Below are the code and all the weights of a small trained network. Each question names an input and a class and asks about switching units off, where a switched-off unit gives its printed mean instead of its output.

import numpy as np


def w(rows, s, z=0):
    codes = np.array(rows[::2]) - 128.0
    scale = np.full(codes.shape[1], s)
    scale[-1] = z or s
    return codes * scale


def norm(h):
    return h / np.sqrt((h * h).mean(-1, keepdims=True) + 1e-5)


def f(y):
    return np.maximum(y, 0)


def log_softmax(a):
    a = a - a.max(-1, keepdims=True)
    return a - np.log(np.exp(a).sum(-1, keepdims=True))


def net(x, mask):
    res = np.array(x, float).reshape(1, 4) / 4 @ E
    u = 0
    for l in range(2):
        y = f(norm(res) @ A[l][:, :-1].T + A[l][:, -1])
        res = res + np.where(mask[u : u + 11], y, B[l][:, -1]) @ B[l][:, :-1]
        u += 11
    return log_softmax(norm(res)[-1] @ U[:, :-1].T + U[:, -1])


A, B = {}, {}
E = w([
[32,223,1,85,141,125,118],'x0',
[125,147,96,154,16,48,41],'x1',
[164,67,75,156,196,108,58],'x2',
[78,98,166,140,89,3,39],'x3',
],0.0087)
A[0] = w([
[97,179,17,114,79,207,22,89],'L0N0',
[98,121,70,108,118,176,79,46],'L0N1',
[155,40,210,85,174,60,130,122],'L0N2',
[89,254,45,107,167,204,165,107],'L0N3',
[90,218,15,173,30,34,20,91],'L0N4',
[109,156,105,81,159,189,190,4],'L0N5',
[199,68,175,171,75,185,151,58],'L0N6',
[76,171,37,108,118,90,69,2],'L0N7',
[162,30,61,135,211,193,102,84],'L0N8',
[195,130,205,172,114,169,247,66],'L0N9',
[85,228,51,47,141,209,159,122],'L0N10',
],0.009,0.0097)
B[0] = w([
[178,202,123,170,173,54,153,199],'L0N0',
[156,198,132,132,108,112,127,135],'L0N1',
[111,198,146,113,159,157,84,200],'L0N2',
[79,185,117,148,160,150,220,243],'L0N3',
[220,82,72,123,63,13,33,254],'L0N4',
[106,7,104,87,100,157,148,151],'L0N5',
[173,175,164,144,67,189,156,168],'L0N6',
[150,149,226,188,44,174,139,158],'L0N7',
[168,115,113,143,235,113,93,187],'L0N8',
[144,162,138,167,34,166,132,190],'L0N9',
[19,178,70,180,181,177,199,248],'L0N10',
],0.012,0.0091)
A[1] = w([
[167,53,90,72,74,63,104,128],'L1N0',
[89,147,161,77,149,86,85,150],'L1N1',
[51,146,122,159,53,185,162,65],'L1N2',
[161,71,96,22,10,83,19,45],'L1N3',
[212,44,168,124,173,132,180,79],'L1N4',
[151,43,182,181,130,160,67,49],'L1N5',
[11,72,96,102,166,181,249,2],'L1N6',
[159,99,182,141,49,191,183,65],'L1N7',
[173,118,188,107,105,153,198,51],'L1N8',
[37,113,60,125,185,44,86,50],'L1N9',
[19,103,202,102,104,134,72,23],'L1N10',
],0.013,0.0091)
B[1] = w([
[92,100,152,190,107,196,128,223],'L1N0',
[114,102,123,96,92,102,137,178],'L1N1',
[135,90,126,145,197,130,149,206],'L1N2',
[94,7,201,186,121,137,97,255],'L1N3',
[157,111,162,75,114,132,59,155],'L1N4',
[99,163,116,88,187,152,158,162],'L1N5',
[30,43,89,38,202,253,252,240],'L1N6',
[149,146,115,136,48,156,199,197],'L1N7',
[140,194,158,181,64,99,112,164],'L1N8',
[118,110,64,112,68,95,155,185],'L1N9',
[58,183,169,93,101,97,157,140],'L1N10',
],0.017,0.008)
U = w([
[212,203,208,154,30,218,180,169],'0',
[224,154,163,69,242,200,25,153],'1',
[106,22,153,231,52,44,40,154],'2',
[139,230,1,198,110,24,157,108],'3',
[40,133,70,90,195,239,247,184],'4',
[70,76,43,63,176,39,52,2],'5',
[39,197,227,32,104,60,78,99],'6',
],0.02,0.0096)

Each question gives the input, the list of numbers given to net, and the class t.
The units are the neurons (one row each of A and B). Each row of codes is followed by its name. A weight is (code - 128) times the scale printed after its matrix; where a second scale follows, it is the last column's (A, B and U).
mask holds one flag per neuron, layer by layer. A switched-off neuron (its flag False) gives its mean, the last column of its row in B, instead of its output. The means were averaged over made-up inputs and are rounded, as every weight is.
A unit's drop is (log p(t) with every unit on - log p(t) with that unit switched off) / (log p(t) with every unit on - log p(t) with every unit switched off).
The circuit of an input: a set's keep is (log p(t) with only the set's units on - log p(t) with every unit switched off) / (log p(t) with every unit on - log p(t) with every unit switched off). Starting from the 12 units with the biggest drops (on a tie, the unit counted first), units are removed one at a time, each time the one whose removal leaves the highest keep (on an exact tie, the one counted first), for as long as the keep stays at least 0.8.
circuit, biggest first: the units of the circuit, biggest drop first
k most important neurons: the k neurons with the biggest drops, biggest first
top k neurons in layer l: the k neurons of layer l with the biggest drops, biggest first
drop of u: that unit's drop, to one decimal
input [6,7,8,-2], class 2: circuit, biggest first : (L0N4)
input [0,-3,8,-4], class 1: top 2 neurons in layer 0 : (L0N8 L0N10)
input [-1,2,-4,0], class 2: 2 most important neurons : (L0N10 L0N3)
input [-6,1,4,4], class 6: top 2 neurons in layer 0 : (L0N4 L0N2)
input [-1,-8,7,7], class 5: top 3 neurons in layer 0 : (L0N6 L0N7 L0N9)
input [2,-5,-3,8], class 6: 4 most important neurons : (L0N4 L1N10 L0N10 L0N2)
input [-1,-4,5,-4], class 1: top 2 neurons in layer 0 : (L0N8 L0N10)
input [5,-4,2,4], class 3: top 2 neurons in layer 0 : (L0N4 L0N0)
input [-2,-4,-8,6], class 6: top 2 neurons in layer 0 : (L0N10 L0N4)
input [-8,-5,3,3], class 0: top 4 neurons in layer 0 : (L0N6 L0N4 L0N9 L0N0)
input [-2,-2,-1,7], class 6: 2 most important neurons : (L0N4 L0N2)
input [-6,-2,3,-2], class 0: 2 most important neurons : (L0N6 L0N9)
input [8,4,1,3], class 2: drop of L0N4 : 1.5
input [2,6,3,-5], class 3: circuit, biggest first : (L0N0)
input [6,1,-7,3], class 3: drop of L0N4 : 0.7
input [-2,6,7,-2], class 2: drop of L1N8 : 0.0
